Below are the code and all the weights of a small trained network. Each question names an input and a target symbol and asks about switching units off, where a switched-off unit gives its printed mean instead of its output.

import numpy as np


def w(rows, s, z=0):
    codes = np.array(rows[::2]) - 128.0
    scale = np.full(codes.shape[1], s)
    scale[-1] = z or s
    return codes * scale


def norm(h):
    return h / np.sqrt((h * h).mean(-1, keepdims=True) + 1e-5)


def f(y):
    return y / 2 * (1 + np.tanh(0.7978845608 * (y + 0.044715 * y**3)))


def softmax(a):
    e = np.exp(a - a.max(-1, keepdims=True))
    return e / e.sum(-1, keepdims=True)


def log_softmax(a):
    a = a - a.max(-1, keepdims=True)
    return a - np.log(np.exp(a).sum(-1, keepdims=True))


def net(x, mask):
    ids = ['βζθλμψ'.index(c) for c in x.split()]
    T = len(ids)
    res = E[ids] + P[:T]
    u = 0
    for l in range(2):
        q, k, v = (norm(res) @ M[l].T for M in (Q, K, V))
        z = softmax(np.where(np.tri(T) > 0, q @ k.T / 2**0.5, -1e9)) @ v
        res = res + np.where(mask[u], z, O[l][:, -1]) @ O[l][:, :-1]
        u += 1
        y = f(norm(res) @ A[l][:, :-1].T + A[l][:, -1])
        res = res + np.where(mask[u : u + 8], y, B[l][:, -1]) @ B[l][:, :-1]
        u += 8
    return log_softmax(norm(res)[-1] @ U[:, :-1].T + U[:, -1])


Q, K, V, O, A, B = {}, {}, {}, {}, {}, {}
E = w([
[208,99,77],'β',
[196,191,219],'ζ',
[222,138,64],'θ',
[170,253,31],'λ',
[204,189,72],'μ',
[34,131,163],'ψ',
],0.011)
P = w([
[61,94,192],'0',
[64,178,175],'1',
[2,75,25],'2',
[102,124,151],'3',
[164,80,112],'4',
[152,141,116],'5',
[171,115,103],'6',
[184,118,96],'7',
[170,122,84],'8',
[186,98,116],'9',
[207,105,82],'10',
[219,91,80],'11',
],0.0091)
Q[0] = w([
[40,94,135],'L0H1',
[255,253,103],'L0H1',
],0.0081)
K[0] = w([
[62,2,148],'L0H1',
[200,101,207],'L0H1',
],0.0042)
V[0] = w([
[64,79,3],'L0H1',
[137,76,226],'L0H1',
],0.0061)
O[0] = w([
[2,173,209,65],'L0H1',
[96,74,77,3],'L0H1',
],0.0077,0.0014)
A[0] = w([
[72,155,40,156],'L0N1',
[66,131,181,105],'L0N2',
[130,144,202,135],'L0N3',
[108,101,62,84],'L0N4',
[137,185,129,80],'L0N5',
[200,145,245,96],'L0N6',
[139,159,98,208],'L0N7',
[130,159,11,3],'L0N8',
],0.013,0.0044)
B[0] = w([
[158,142,217,205],'L0N1',
[204,152,43,200],'L0N2',
[193,172,216,149],'L0N3',
[125,183,155,135],'L0N4',
[97,102,139,153],'L0N5',
[118,163,254,189],'L0N6',
[74,15,197,253],'L0N7',
[173,87,113,225],'L0N8',
],0.0078,0.0044)
Q[1] = w([
[124,182,2],'L1H1',
[27,160,119],'L1H1',
],0.0076)
K[1] = w([
[179,243,229],'L1H1',
[95,1,138],'L1H1',
],0.0084)
V[1] = w([
[175,205,237],'L1H1',
[1,180,49],'L1H1',
],0.0092)
O[1] = w([
[165,134,238,254],'L1H1',
[165,2,170,24],'L1H1',
],0.011,0.0045)
A[1] = w([
[255,207,91,125],'L1N1',
[120,126,163,55],'L1N2',
[177,119,120,193],'L1N3',
[216,72,165,221],'L1N4',
[130,197,193,163],'L1N5',
[154,232,116,87],'L1N6',
[92,137,182,5],'L1N7',
[166,90,112,173],'L1N8',
],0.0094,0.0023)
B[1] = w([
[255,135,151,254],'L1N1',
[104,107,116,126],'L1N2',
[194,173,137,168],'L1N3',
[192,204,53,228],'L1N4',
[186,66,46,211],'L1N5',
[219,105,119,196],'L1N6',
[78,132,151,124],'L1N7',
[167,182,129,151],'L1N8',
],0.0068,0.0078)
U = w([
[157,106,66,185],'β',
[155,125,251,193],'ζ',
[200,123,116,2],'θ',
[159,184,55,115],'λ',
[204,23,137,160],'μ',
[156,177,149,189],'ψ',
],0.011,0.004)

Each question gives the input, a string of symbols that net reads in full, and the target symbol t.
The units are the heads (2 rows each of Q, K, V and O) and the neurons (one row each of A and B). Each row of codes is followed by its name. A weight is (code - 128) times the scale printed after its matrix; where a second scale follows, it is the last column's (O, A, B and U).
mask holds one flag per unit, layer by layer, with each layer's heads first. A switched-off unit (its flag False) gives its mean, the last column of its rows in O or B, instead of its output. The means were averaged over made-up inputs and are rounded, as every weight is.
A unit's drop is (log p(t) with every unit on - log p(t) with that unit switched off) / (log p(t) with every unit on - log p(t) with every unit switched off).
The circuit of an input: a set's keep is (log p(t) with only the set's units on - log p(t) with every unit switched off) / (log p(t) with every unit on - log p(t) with every unit switched off). Starting from the 12 units with the biggest drops (on a tie, the unit counted first), units are removed one at a time, each time the one whose removal leaves the highest keep (on an exact tie, the one counted first), for as long as the keep stays at least 0.8.
units of the circuit, in order: the units of the circuit, biggest drop first
unit that matters most: the unit with the biggest drop
k most important neurons: the k neurons with the biggest drops, biggest first
k most important neurons of layer l: the k neurons of layer l with the biggest drops, biggest first
drop of u: that unit's drop, to one decimal
input μ β β β ψ, target λ: most important neuron : [L0N8]
input ψ ψ β μ, target μ: units of the circuit, in order : [L0N7, L0N4, L1H1, L0H1]
input β μ λ λ, target β: 2 most important neurons of layer 0 : [L0N7, L0N2]
input ψ ψ ψ λ, target μ: units of the circuit, in order : [L0N7, L1H1, L0N2]
input ψ ψ μ ψ, target μ: 4 most important neurons of layer 1 : [L1N5, L1N4, L1N8, L1N3]
input λ μ β β, target ζ: 2 most important neurons : [L0N1, L0N6]
input μ λ β, target ψ: 3 most important neurons : [L0N1, L0N4, L0N7]
input β ζ ζ, target β: 3 most important neurons of layer 0 : [L0N1, L0N6, L0N3]
input ψ μ θ, target μ: 4 most important neurons : [L0N1, L0N7, L0N6, L0N2]
input λ μ μ, target ζ: 2 most important neurons : [L0N1, L0N2]
input ψ λ θ, target μ: 3 most important neurons : [L0N6, L0N2, L0N7]
input β μ ψ λ, target β: 3 most important neurons : [L0N7, L0N6, L0N2]
input θ ψ β, target λ: 4 most important neurons of layer 0 : [L0N1, L0N3, L0N4, L0N7]
input β λ θ ψ, target λ: unit that matters most : L0H1
input ψ ψ ψ, target μ: 3 most important neurons of layer 0 : [L0N2, L0N6, L0N7]
input ψ ζ ζ, target μ: 3 most important neurons of layer 0 : [L0N1, L0N6, L0N2]
input λ μ θ, target ζ: 2 most important neurons of layer 0 : [L0N1, L0N4]
input β λ ψ β, target β: drop of L0N6 : 0.5
input λ ψ μ β, target ζ: drop of L0H1 : 1.0
input λ θ λ, target ζ: drop of L1H1 : 0.1
input β β β μ, target β: drop of L1H1 : 1.1
input ψ β β λ, target μ: most important neuron : [L0N6]
